Below is a small trained network, with its code and all its weights. Each question gives an input and a target symbol and asks what happens when units are switched off, that is, made to give their printed mean instead of their output.

import numpy as np


def w(rows, s, z=0):
    codes = np.array(rows[::2]) - 128.0
    scale = np.full(codes.shape[1], s)
    scale[-1] = z or s
    return codes * scale


def f(y):
    return y / 2 * (1 + np.tanh(0.7978845608 * (y + 0.044715 * y**3)))


def softmax(a):
    e = np.exp(a - a.max(-1, keepdims=True))
    return e / e.sum(-1, keepdims=True)


def log_softmax(a):
    a = a - a.max(-1, keepdims=True)
    return a - np.log(np.exp(a).sum(-1, keepdims=True))


def net(x, mask):
    ids = ['Σεηλμξτφψ'.index(c) for c in x.split()]
    T = len(ids)
    res = E[ids] + P[:T]
    q, k, v = (res @ M[0].T for M in (Q, K, V))
    z = softmax(np.where(np.tri(T) > 0, q @ k.T / 2**0.5, -1e9)) @ v
    res = res + np.where(mask[0], z, O[0][:, -1]) @ O[0][:, :-1]
    y = f(res @ A[0][:, :-1].T + A[0][:, -1])
    res = res + np.where(mask[1:25], y, B[0][:, -1]) @ B[0][:, :-1]
    return log_softmax(res[-1] @ U[:, :-1].T + U[:, -1])


Q, K, V, O, A, B = {}, {}, {}, {}, {}, {}
E = w([
[172,105,108],'Σ',
[172,56,81],'ε',
[197,98,101],'η',
[224,111,122],'λ',
[196,134,127],'μ',
[174,108,159],'ξ',
[51,169,97],'τ',
[176,109,7],'φ',
[17,60,162],'ψ',
],0.014)
P = w([
[65,77,96],'0',
[120,174,173],'1',
[107,226,222],'2',
[84,202,165],'3',
[74,206,170],'4',
[44,208,169],'5',
[54,200,168],'6',
[56,185,164],'7',
[29,192,154],'8',
[4,182,120],'9',
[46,183,152],'10',
[72,174,140],'11',
],0.0031)
Q[0] = w([
[138,89,65],'h1',
[1,102,59],'h1',
],0.0079)
K[0] = w([
[131,154,245],'h1',
[192,2,173],'h1',
],0.0074)
V[0] = w([
[113,65,246],'h1',
[59,130,148],'h1',
],0.013)
O[0] = w([
[187,139,251,29],'h1',
[33,168,153,5],'h1',
],0.013,0.0029)
A[0] = w([
[173,178,114,122],'n1',
[118,134,149,232],'n2',
[152,167,28,142],'n3',
[167,54,149,64],'n4',
[141,149,86,128],'n5',
[85,96,188,64],'n6',
[105,73,120,118],'n7',
[137,144,79,139],'n8',
[144,130,152,134],'n9',
[184,244,123,208],'n10',
[149,223,149,240],'n11',
[82,160,10,194],'n12',
[111,85,115,112],'n13',
[108,118,115,173],'n14',
[129,108,131,141],'n15',
[113,117,94,72],'n16',
[114,139,154,60],'n17',
[196,142,163,151],'n18',
[98,57,168,235],'n19',
[79,107,128,121],'n20',
[123,79,133,158],'n21',
[220,151,167,138],'n22',
[132,107,174,254],'n23',
[118,133,128,119],'n24',
],0.011,0.0035)
B[0] = w([
[62,144,137,158],'n1',
[110,106,169,140],'n2',
[19,214,99,255],'n3',
[230,125,70,158],'n4',
[110,145,107,169],'n5',
[90,115,19,122],'n6',
[126,91,145,139],'n7',
[115,162,112,180],'n8',
[141,101,124,127],'n9',
[10,74,208,176],'n10',
[142,61,196,146],'n11',
[254,121,199,252],'n12',
[133,93,136,139],'n13',
[120,121,140,145],'n14',
[136,120,124,136],'n15',
[159,103,119,137],'n16',
[130,120,97,110],'n17',
[108,98,72,170],'n18',
[127,77,184,147],'n19',
[87,152,134,127],'n20',
[144,97,128,147],'n21',
[85,112,36,188],'n22',
[146,78,159,151],'n23',
[133,131,123,122],'n24',
],0.017,0.0072)
U = w([
[201,71,135,3],'Σ',
[150,133,117,80],'ε',
[195,136,92,64],'η',
[172,138,29,113],'λ',
[98,148,80,239],'μ',
[253,69,78,208],'ξ',
[184,164,216,213],'τ',
[148,254,96,72],'φ',
[149,63,170,162],'ψ',
],0.0063,0.0044)

Each question gives the input, a string of symbols that net reads in full, and the target symbol t.
The units are the heads (2 rows each of Q, K, V and O) and the neurons (one row each of A and B). Each row of codes is followed by its name. A weight is (code - 128) times the scale printed after its matrix; where a second scale follows, it is the last column's (O, A, B and U).
mask holds one flag per unit, heads first, then neurons. A switched-off unit (its flag False) gives its mean, the last column of its rows in O or B, instead of its output. The means were averaged over made-up inputs and are rounded, as every weight is.
A unit's drop is (log p(t) with every unit on - log p(t) with that unit switched off) / (log p(t) with every unit on - log p(t) with every unit switched off).
The circuit of an input: a set's keep is (log p(t) with only the set's units on - log p(t) with every unit switched off) / (log p(t) with every unit on - log p(t) with every unit switched off). Starting from the 12 units with the biggest drops (on a tie, the unit counted first), units are removed one at a time, each time the one whose removal leaves the highest keep (on an exact tie, the one counted first), for as long as the keep stays at least 0.8.
circuit, biggest first: the units of the circuit, biggest drop first
unit that matters most: the unit with the biggest drop
top k neurons: the k neurons with the biggest drops, biggest first
drop when u is switched off: that unit's drop, to one decimal
input τ φ τ λ Σ φ μ ε τ ε τ λ, target τ: circuit, biggest first => h1; n12; n22
input μ λ φ μ μ ψ ψ μ, target ψ: circuit, biggest first => h1; n10; n11
input ξ λ ε, target ξ: unit that matters most => n3
input ε μ μ λ μ, target μ: circuit, biggest first => n12; n10; n22
input μ λ η λ, target λ: circuit, biggest first => h1; n22; n12
input ε Σ ε ε η λ λ, target μ: top 3 neurons => n12; n10; n22
input λ Σ λ ξ τ λ μ ψ ψ, target ψ: top 2 neurons => n19; n3
input φ φ Σ, target φ: top 2 neurons => n3; n8
input η ψ η τ μ λ Σ τ λ τ Σ, target τ: circuit, biggest first => h1; n22; n18
input μ τ τ ψ ψ λ λ τ λ μ, target τ: circuit, biggest first => h1; n22; n11
input μ μ ψ λ, target ψ: top 2 neurons => n10; n3
input Σ Σ μ τ Σ τ λ, target τ: top 3 neurons => n22; n12; n18
input λ μ τ τ η, target τ: top 2 neurons => n12; n22
input ψ ψ τ, target ψ: top 2 neurons => n11; n6
input τ τ τ λ Σ, target τ: top 3 neurons => n12; n22; n18
input φ φ λ φ λ η, target φ: top neuron => n3
input λ ε ε μ, target μ: top 2 neurons => n12; n10
input φ λ τ, target φ: drop when n4 is switched off => 0.0
input λ λ η, target λ: drop when n18 is switched off => 0.1
input μ μ φ Σ η, target φ: drop when n19 is switched off => 0.1
